Below are the code and all the weights of a small trained network. Each question names an input and a class and asks about switching units off, where a switched-off unit gives its printed mean instead of its output.

import numpy as np


def w(rows, s, z=0):
    codes = np.array(rows[::2]) - 128.0
    scale = np.full(codes.shape[1], s)
    scale[-1] = z or s
    return codes * scale


def norm(h):
    return h / np.sqrt((h * h).mean(-1, keepdims=True) + 1e-5)


def f(y):
    return y / 2 * (1 + np.tanh(0.7978845608 * (y + 0.044715 * y**3)))


def log_softmax(a):
    a = a - a.max(-1, keepdims=True)
    return a - np.log(np.exp(a).sum(-1, keepdims=True))


def net(x, mask):
    res = np.array(x, float).reshape(1, 6) / 4 @ E
    u = 0
    for l in range(2):
        y = f(norm(res) @ A[l][:, :-1].T + A[l][:, -1])
        res = res + np.where(mask[u : u + 7], y, B[l][:, -1]) @ B[l][:, :-1]
        u += 7
    return log_softmax(norm(res)[-1] @ U[:, :-1].T + U[:, -1])


A, B = {}, {}
E = w([
[87,102,89,84,172,171,119,187,170,193],'x0',
[125,111,136,37,121,126,136,89,70,161],'x1',
[147,82,59,105,127,112,142,120,149,127],'x2',
[248,145,137,161,190,131,110,180,157,123],'x3',
[148,108,131,170,131,159,137,95,47,100],'x4',
[76,114,95,140,218,180,165,86,145,42],'x5',
],0.012)
A[0] = w([
[197,140,157,191,186,158,102,147,103,101,96],'L0N0',
[138,151,177,174,115,126,124,132,107,114,83],'L0N1',
[130,120,160,117,93,112,137,67,78,106,125],'L0N2',
[134,116,114,127,99,93,149,134,180,92,106],'L0N3',
[187,152,139,110,98,90,124,151,156,157,135],'L0N4',
[111,144,141,165,108,140,126,181,168,146,4],'L0N5',
[126,132,177,122,7,106,125,148,97,193,134],'L0N6',
],0.018,0.0036)
B[0] = w([
[145,106,95,139,97,86,249,145,100,135,228],'L0N0',
[114,88,127,113,163,143,127,168,164,168,176],'L0N1',
[137,166,104,88,165,169,87,107,102,94,207],'L0N2',
[138,118,83,175,162,131,107,130,122,134,153],'L0N3',
[179,73,173,55,95,180,120,99,181,79,194],'L0N4',
[107,81,93,79,158,136,117,105,118,130,159],'L0N5',
[104,189,143,200,82,90,80,142,134,185,255],'L0N6',
],0.017,0.014)
A[1] = w([
[250,145,102,84,127,110,67,139,139,140,131],'L1N0',
[94,112,57,96,156,65,122,160,206,206,234],'L1N1',
[216,110,179,73,69,95,106,176,189,195,6],'L1N2',
[223,62,137,143,119,92,159,152,136,117,159],'L1N3',
[113,65,96,76,168,117,122,153,182,164,69],'L1N4',
[118,114,75,151,112,94,124,107,244,74,253],'L1N5',
[58,105,136,189,137,123,159,139,127,112,147],'L1N6',
],0.018,0.0022)
B[1] = w([
[120,72,113,187,119,92,187,183,159,189,193],'L1N0',
[161,18,142,80,179,195,132,117,152,94,226],'L1N1',
[75,62,252,147,63,162,66,162,157,197,247],'L1N2',
[169,170,86,155,167,82,149,134,176,91,238],'L1N3',
[75,169,153,105,130,150,171,101,92,22,199],'L1N4',
[161,242,86,153,111,56,163,132,62,173,191],'L1N5',
[152,121,147,134,163,110,52,153,205,143,171],'L1N6',
],0.016,0.014)
U = w([
[105,50,232,144,53,149,84,151,171,218,251],'0',
[105,111,97,41,198,195,146,58,66,58,98],'1',
[217,102,97,170,155,68,252,157,167,130,110],'2',
[126,236,74,171,110,90,21,62,53,206,72],'3',
],0.012,0.0028)

Each question gives the input, the list of numbers given to net, and the class t.
The units are the neurons (one row each of A and B). Each row of codes is followed by its name. A weight is (code - 128) times the scale printed after its matrix; where a second scale follows, it is the last column's (A, B and U).
mask holds one flag per neuron, layer by layer. A switched-off neuron (its flag False) gives its mean, the last column of its row in B, instead of its output. The means were averaged over made-up inputs and are rounded, as every weight is.
A unit's drop is (log p(t) with every unit on - log p(t) with that unit switched off) / (log p(t) with every unit on - log p(t) with every unit switched off).
The circuit of an input: a set's keep is (log p(t) with only the set's units on - log p(t) with every unit switched off) / (log p(t) with every unit on - log p(t) with every unit switched off). Starting from the 12 units with the biggest drops (on a tie, the unit counted first), units are removed one at a time, each time the one whose removal leaves the highest keep (on an exact tie, the one counted first), for as long as the keep stays at least 0.8.
units of the circuit, in order: the units of the circuit, biggest drop first
most important unit: the unit with the biggest drop
k most important neurons: the k neurons with the biggest drops, biggest first
top k neurons in layer l: the k neurons of layer l with the biggest drops, biggest first
drop when u is switched off: that unit's drop, to one decimal
input [8,-5,-4,3,7,-3], class 2: units of the circuit, in order -> L0N0
input [4,-5,0,5,-7,-1], class 2: 2 most important neurons -> L0N6, L1N5
input [1,4,2,-8,2,3], class 1: 2 most important neurons -> L0N6, L1N2
input [7,2,-4,-4,7,0], class 3: top 2 neurons in layer 1 -> L1N2, L1N1
input [-3,5,8,-2,-2,-1], class 2: units of the circuit, in order -> L1N2, L0N2
input [3,3,-4,-8,4,3], class 1: 2 most important neurons -> L0N6, L1N2
input [-8,-1,-3,-3,6,0], class 3: units of the circuit, in order -> L1N1, L0N2
input [-3,-3,7,-4,6,1], class 1: 2 most important neurons -> L0N6, L0N2
input [-4,7,-5,4,5,2], class 2: 4 most important neurons -> L0N0, L1N4, L1N1, L0N1
input [-7,2,-4,-7,6,2], class 3: 2 most important neurons -> L1N1, L0N4
input [-7,-2,0,-7,-4,8], class 3: top 3 neurons in layer 1 -> L1N1, L1N5, L1N4
input [3,-2,0,2,-6,7], class 1: top 2 neurons in layer 0 -> L0N6, L0N0
input [-8,7,-3,0,3,-1], class 3: 2 most important neurons -> L0N2, L1N2
input [-2,7,0,-6,2,-6], class 3: most important unit -> L0N2
input [-8,-7,-8,-2,3,5], class 2: 3 most important neurons -> L0N0, L1N2, L0N6
input [-4,8,-2,-5,-7,4], class 1: 3 most important neurons -> L0N6, L1N5, L1N2
input [-5,-2,-1,-3,-7,2], class 3: 2 most important neurons -> L1N5, L0N0
input [6,-7,-8,-5,-6,8], class 1: drop when L0N6 is switched off -> 0.1
input [3,1,-3,5,2,0], class 2: drop when L0N0 is switched off -> 0.5
input [0,-1,7,-5,5,-3], class 3: most important neuron -> L1N2
input [3,7,-7,5,6,3], class 2: drop when L0N0 is switched off -> 0.3
input [5,-1,-7,8,0,0], class 2: drop when L0N0 is switched off -> 1.1
